Each row has two labels, one from each of two sets.
[ 15  16  13   3  -6  -7   0   5   3 -10 -10 -10  -2  18  -5  -2  13   0
 -11  30   2 -20  15   2  -7   1   7  21  10]
K & (11)
[ 22  20  15  10   6   0  -3  12   1 -10 -10 -11  -1  14  -8  -4  17   1
 -12  32  -9  -7  12   1 -12   1   8  24  -1]
D & (11)
[ 19   4   4  -1  -2  -5  -2  22  22  -3  -7  -7  -4  22   8   1   7  -5
 -14  25   8 -11  13  -2  -1 -26   6  26   6]
K & (17)
[ 18  16  16   5  -2   0   1   8   0 -14 -11 -13  -2  19  -4  -2  11  -6
 -28  34  -1 -20  12  -1 -10  -1  12  25   7]
K & (11)
[ 12  27  10   6   6 -15  -8   8  -8  -7  -9 -17   2   1  -2  -5  12   2
 -12  21   7 -25   6   0  -7  -8   7  23  -6]
W & (11)
[ 26   9  15  -4  -4   2   0  25  19  -3  -2 -12   4  15  13   0  22   3
 -14  32   1 -11   7   6  -6 -18   5  34   1]
D & (17)
[ 21  12   5  -5   0   0   1  31  19 -11  -3 -10  -1  18   0  -6   9  -1
 -17  31  -1  -1   5   1  -4 -17  10  33  -4]
D & (17)
[ 23   6  16   8  -4   6   6  34  26  -5 -13  -4   2  27  11  10  32   0
 -29  44  -3   6  12  -5  -3  -9   8  31   2]
D & (17)
[ 22  20  13  15   1  -1   1   7   4 -21 -10 -14   0  17   0  -5   5  -2
 -20  33  -2 -21   8   0  -8  -2   8  30   4]
K & (11)
[ 14  10   9   5   4   6  -2   3   2 -10  -7 -13  -3  13  -6  -1  17  -2
 -18  28  -5 -13   9  -2  -7  -4  10  22   6]
K & (11)
[ 17  16   1  22  -2   3   3  26  25  -1   2  -4  -3  16  13  10   9  -3
 -14  28   2  -5   9   0  -8 -19   7  26   4]
W & (17)
[ 15   9  10   3  -2   7   2  10  14   2  -7  -5   8  23  12  11  28   2
 -24  37   3  -3   8  -7  -2 -14  11  31   1]
D & (17)
[ 22  11  10  -1  -4   1   2  26  18 -11  -6 -11  -4  23  13  -2   2  -2
 -24  26   8  -1   5  -6  -2 -12   8  27  -7]
D & (17)
[ 23  11  15  -3  -3   4  -4  28  24 -11   2 -36  -3  17   8  -5  13   2
 -15  27   0 -15   9  -1   1 -27  11  30  -8]
D & (17)
[ 21  26  11   3   1   2  -6  11  -1 -16 -10 -25   1  10   5  -4  27   3
 -25  35   5 -30   6  -2 -11 -13  11  35  -2]
W & (11)
[ 19   2  11  -5  -9   4  -3  19  25 -12   0 -10  -9  24   4  -2  10  -3
 -21  23  -1 -13  12  -2   1 -21  12  24   3]
K & (17)
[ 25  18  15   4  -2   3 -12   5   1 -18  -9 -12 -21  16  -1  -5   9  -1
 -19  33  -2 -18  17  -3  -7  -3  10  17   7]
K & (11)
[ 17   7  10  -4  -5   4   2  27  25  -6   1  -8   1  16   7   4   9  -1
 -13  28  -1  -5  -2   0   0 -20   9  30  -8]
D & (17)
[ 18  18  16   0   4   0   2  -2  -5 -12 -12 -15  -6  15  -7   1  14  -6
 -13  31  -3 -21  15   6  -7  -4  10  30   8]
W & (11)
[ 18  10  17   5   0 -10  -5  -4   2 -12 -10 -20   1  15  -4  -3  33  -2
 -13  34  -5 -18  15  -5 -10  -5   8  29   2]
D & (11)
[ 17   9  13   9  -1   1  -3   9  -2  -6  -8 -14   2  19  -1  -2  16  -1
 -16  30  -7  -3   8   3  -3   1   9  24  -5]
D & (11)
[ 21   1  16   5  -3   0  -3  -1   1 -12  -6 -19   0  10  -4 -15  15  -1
  -5  35 -11 -17   5   1  -8   1  15  16   0]
K & (11)
[ 16  16  11   5   7   0  -3   0  -2  -7  -9 -15   1   9  -3   3  21   6
  -9  27   4 -19  20   5  -6  -6   8  22  11]
W & (11)
[ 16   8  17  -1  -4   4   2  19  15 -12   0 -10  -3  19   4  -1   7  -1
 -21  17  11 -11  11  -1  -4 -28   6  27   1]
K & (17)
[ 14  13   9   7  -1  -3   2  -1  -6 -13 -14 -12   2  15  -7  -6  18   1
 -17  35   3 -20  16   0  -5   1   4  20  13]
W & (11)
[ 18   3   6  -1   3   6   3  18  14  -3  -5 -20  -4  25   4   3  30  -5
 -19  28  12 -17  15  -3  -9 -24  11  32   8]
W & (17)
[ 26  16  18  11  -4   2  -1   9   6 -11 -12 -20   3  18  -2  -8  16  -1
 -20  41   4 -11  10   5 -10  -4  12  34   6]
D & (11)
[ 15  11  10   5   3   0  -7   5  -1 -10  -5 -21   3   4  -3 -11  23   1
  -3  15   1 -18   3   4  -5  -6   7  13  -5]
W & (11)
[ 12  24  10   4   2   0   0   4 -11 -10 -12 -15   1   8  -4   5   6  -1
  -9  31  -1 -20  11   4  -8   5   8  22   7]
W & (11)
[ 21  10   5   2  -4   1  13  26  22  -9  -1 -14  -6  22  13   3  18  -2
 -21  30  10  -5  10   0  -1 -22   8  27  -4]
D & (17)
[ 17  12   3   3   2  -1   0   4  -6 -10 -10 -14   4   7  -5  -2  11  -5
 -14  27  -1 -12   6  -2  -7   1  10  26   2]
D & (11)
[ 25  24   9   5   4  -3  -8  11  -5  -8 -13 -16   0   9  -3  -1  10   8
 -18  30  -5 -18  13   0  -7   1   8  28   6]
D & (11)
[  6   4   4  -7   4   5  -4  17  19  -4   4  -2  -2  17  10   3  23   0
  -8  22   5 -21  16  -2  -9 -27  10  22   2]
W & (17)
[ 18  19  11   4  -2   1   1   4   0 -16 -10 -14  -1  13  -5   3   4   2
 -16  30   1 -18  12   2 -13  -1  11  22   9]
K & (11)
[ 16   0  17  -4  -7   5  -2  21  23  -8   2 -13  -4  18   8  -3  16  -4
 -14  19   7 -11  13  -7   0 -25   9  26   1]
K & (17)
[ 22   1  11   3  -5   3  -1  26  25  -6  -2 -16  -4  22   7   5  19  -7
 -19  30   2  -5   6  -6  -4 -20   6  37  -8]
D & (17)
[ 19  10  12   4  -6   5  -1  -3  -2 -14  -3 -20  -1  13  -6 -11  22  -4
 -20  23   0 -15   9  -3  -8  -4  13  23   2]
K & (11)
